Here is a tiny trained network, its code and every weight. The questions are about switching its units off for an input and a class, where a switched-off unit gives its printed mean instead of its output.

import numpy as np


def w(rows, s, z=0):
    codes = np.array(rows[::2]) - 128.0
    scale = np.full(codes.shape[1], s)
    scale[-1] = z or s
    return codes * scale


def norm(h):
    return h / np.sqrt((h * h).mean(-1, keepdims=True) + 1e-5)


def f(y):
    return np.maximum(y, 0)


def log_softmax(a):
    a = a - a.max(-1, keepdims=True)
    return a - np.log(np.exp(a).sum(-1, keepdims=True))


def net(x, mask):
    res = np.array(x, float).reshape(1, 2) / 4 @ E
    u = 0
    for l in range(2):
        y = f(norm(res) @ A[l][:, :-1].T + A[l][:, -1])
        res = res + np.where(mask[u : u + 6], y, B[l][:, -1]) @ B[l][:, :-1]
        u += 6
    return log_softmax(norm(res)[-1] @ U[:, :-1].T + U[:, -1])


A, B = {}, {}
E = w([
[2,238,175,87,174],'x0',
[35,141,111,229,38],'x1',
],0.0085)
A[0] = w([
[193,129,224,59,156,223],'L0N1',
[2,185,138,102,207,93],'L0N2',
[98,187,83,170,134,31],'L0N3',
[194,129,148,94,233,234],'L0N4',
[171,100,74,161,122,142],'L0N5',
[54,118,134,249,73,2],'L0N6',
],0.01,0.00086)
B[0] = w([
[152,184,83,149,49,209],'L0N1',
[167,39,95,157,225,254],'L0N2',
[229,184,54,70,145,169],'L0N3',
[131,140,143,115,17,220],'L0N4',
[106,116,141,196,211,196],'L0N5',
[151,81,162,1,22,228],'L0N6',
],0.0067,0.0087)
A[1] = w([
[147,91,48,173,172,216],'L1N1',
[98,185,84,141,172,14],'L1N2',
[93,75,129,121,127,212],'L1N3',
[146,75,149,124,122,141],'L1N4',
[190,94,144,254,96,159],'L1N5',
[195,15,75,178,73,4],'L1N6',
],0.0085,0.0026)
B[1] = w([
[12,89,206,62,225,199],'L1N1',
[129,37,214,209,135,138],'L1N2',
[99,163,180,245,112,167],'L1N3',
[249,173,159,87,233,174],'L1N4',
[76,136,181,151,192,218],'L1N5',
[66,236,80,117,254,254],'L1N6',
],0.0056,0.0088)
U = w([
[88,117,132,191,247,7],'0',
[180,128,131,148,38,249],'1',
],0.011,0.0016)

Each question gives the input, the list of numbers given to net, and the class t.
The units are the neurons (one row each of A and B). Each row of codes is followed by its name. A weight is (code - 128) times the scale printed after its matrix; where a second scale follows, it is the last column's (A, B and U).
mask holds one flag per neuron, layer by layer. A switched-off neuron (its flag False) gives its mean, the last column of its row in B, instead of its output. The means were averaged over made-up inputs and are rounded, as every weight is.
A unit's drop is (log p(t) with every unit on - log p(t) with that unit switched off) / (log p(t) with every unit on - log p(t) with every unit switched off).
The circuit of an input: a set's keep is (log p(t) with only the set's units on - log p(t) with every unit switched off) / (log p(t) with every unit on - log p(t) with every unit switched off). Starting from all 12 units, units are removed one at a time, each time the one whose removal leaves the highest keep (on an exact tie, the one counted first), for as long as the keep stays at least 0.8.
circuit, biggest first: the units of the circuit, biggest drop first
top k neurons: the k neurons with the biggest drops, biggest first
k most important neurons of layer l: the k neurons of layer l with the biggest drops, biggest first
drop when u is switched off: that unit's drop, to one decimal
input [-6,6], class 0: circuit, biggest first => L1N6
input [-8,6], class 0: top 3 neurons => L1N6; L0N4; L0N5
input [1,-2], class 1: top 2 neurons => L0N4; L0N1
input [-6,5], class 0: top 3 neurons => L1N6; L0N4; L0N5
input [-8,7], class 0: circuit, biggest first => L1N6; L1N5
input [-5,5], class 0: 3 most important neurons of layer 0 => L0N5; L0N4; L0N1
input [-3,-4], class 1: top 3 neurons => L0N2; L0N4; L0N1
input [-5,4], class 0: top 2 neurons => L1N6; L0N4
input [1,4], class 1: drop when L0N6 is switched off => 1.2
input [-1,2], class 1: drop when L0N6 is switched off => 0.8
input [2,5], class 1: drop when L0N6 is switched off => 1.6
input [-8,-1], class 0: drop when L0N6 is switched off => 0.0
